Below are the code and all the weights of a small trained network. Each question names an input and a class and asks about switching units off, where a switched-off unit gives its printed mean instead of its output.

import numpy as np


def w(rows, s, z=0):
    codes = np.array(rows[::2]) - 128.0
    scale = np.full(codes.shape[1], s)
    scale[-1] = z or s
    return codes * scale


def f(y):
    return np.maximum(y, 0)


def log_softmax(a):
    a = a - a.max(-1, keepdims=True)
    return a - np.log(np.exp(a).sum(-1, keepdims=True))


def net(x, mask):
    res = np.array(x, float).reshape(1, 5) / 4 @ E
    y = f(res @ A[0][:, :-1].T + A[0][:, -1])
    res = res + np.where(mask, y, B[0][:, -1]) @ B[0][:, :-1]
    return log_softmax(res[-1] @ U[:, :-1].T + U[:, -1])


A, B = {}, {}
E = w([
[58,12,177,138,183,94,83,214,192,126,148,130],'x0',
[164,94,170,167,92,163,185,121,71,83,181,72],'x1',
[48,97,166,100,30,83,185,2,192,111,84,101],'x2',
[139,125,76,151,138,189,204,57,63,66,250,80],'x3',
[160,164,153,81,49,111,155,73,88,143,14,120],'x4',
],0.0078)
A[0] = w([
[89,96,174,68,119,47,125,131,238,171,61,166,221],'neuron 0',
[151,202,126,101,102,191,160,80,26,107,157,98,215],'neuron 1',
[140,194,127,129,196,145,50,183,118,209,100,147,156],'neuron 2',
[117,179,119,130,175,129,41,254,111,162,142,172,237],'neuron 3',
[153,76,131,168,150,211,143,157,80,64,254,79,250],'neuron 4',
[173,213,93,87,84,155,192,35,60,125,122,122,201],'neuron 5',
],0.0069,0.0021)
B[0] = w([
[51,133,136,64,39,200,45,157,206,164,51,50,242],'neuron 0',
[73,145,114,160,248,33,254,74,46,119,64,172,232],'neuron 1',
[190,203,93,128,129,132,108,180,74,134,100,160,206],'neuron 2',
[165,66,118,156,56,118,149,201,111,124,85,232,221],'neuron 3',
[37,60,177,217,130,141,208,137,85,102,221,94,236],'neuron 4',
[120,206,93,152,167,43,162,63,141,152,90,140,253],'neuron 5',
],0.0077,0.011)
U = w([
[100,162,160,42,75,132,37,101,226,169,65,45,253],'0',
[143,200,124,129,154,58,188,37,85,140,106,149,17],'1',
[223,143,122,112,96,122,80,219,123,159,106,206,12],'2',
[107,41,168,142,140,127,159,161,102,106,254,109,175],'3',
],0.0078,0.00061)

Each question gives the input, the list of numbers given to net, and the class t.
The units are the neurons (one row each of A and B). Each row of codes is followed by its name. A weight is (code - 128) times the scale printed after its matrix; where a second scale follows, it is the last column's (A, B and U).
mask holds one flag per neuron, in row order. A switched-off neuron (its flag False) gives its mean, the last column of its row in B, instead of its output. The means were averaged over made-up inputs and are rounded, as every weight is.
A unit's drop is (log p(t) with every unit on - log p(t) with that unit switched off) / (log p(t) with every unit on - log p(t) with every unit switched off).
The circuit of an input: a set's keep is (log p(t) with only the set's units on - log p(t) with every unit switched off) / (log p(t) with every unit on - log p(t) with every unit switched off). Starting from all 6 units, units are removed one at a time, each time the one whose removal leaves the highest keep (on an exact tie, the one counted first), for as long as the keep stays at least 0.8.
units of the circuit, in order: the units of the circuit, biggest drop first
most important unit: the unit with the biggest drop
top k neurons: the k neurons with the biggest drops, biggest first
drop of u: that unit's drop, to one decimal
input [6,-6,0,1,-3], class 2: top 3 neurons => neuron 3; neuron 2; neuron 5
input [-6,2,2,-6,-7], class 2: most important unit => neuron 0
input [-5,-4,-5,7,-6], class 3: top 2 neurons => neuron 4; neuron 3
input [-4,-1,1,-2,-6], class 2: top 2 neurons => neuron 1; neuron 4
input [-3,-3,-7,3,-2], class 3: top 3 neurons => neuron 4; neuron 5; neuron 0
input [-7,2,7,-5,-6], class 0: units of the circuit, in order => neuron 1; neuron 4
input [-7,-8,-7,-1,2], class 2: top 3 neurons => neuron 3; neuron 2; neuron 4
input [-3,2,-2,1,-3], class 3: top 2 neurons => neuron 4; neuron 5
input [8,1,1,0,0], class 0: top 3 neurons => neuron 0; neuron 1; neuron 4
input [-2,-6,5,3,-7], class 0: top 3 neurons => neuron 1; neuron 4; neuron 3
input [-1,1,3,-2,-3], class 0: top 2 neurons => neuron 4; neuron 1
input [6,-1,-3,1,3], class 2: top 3 neurons => neuron 4; neuron 3; neuron 1
input [-7,-7,7,-4,8], class 0: drop of neuron 0 => 1.9
input [-5,-4,7,-2,3], class 0: units of the circuit, in order => neuron 0
input [-1,-5,-2,-4,7], class 0: drop of neuron 1 => 0.1
input [-2,4,6,-2,-6], class 3: drop of neuron 0 => 0.6
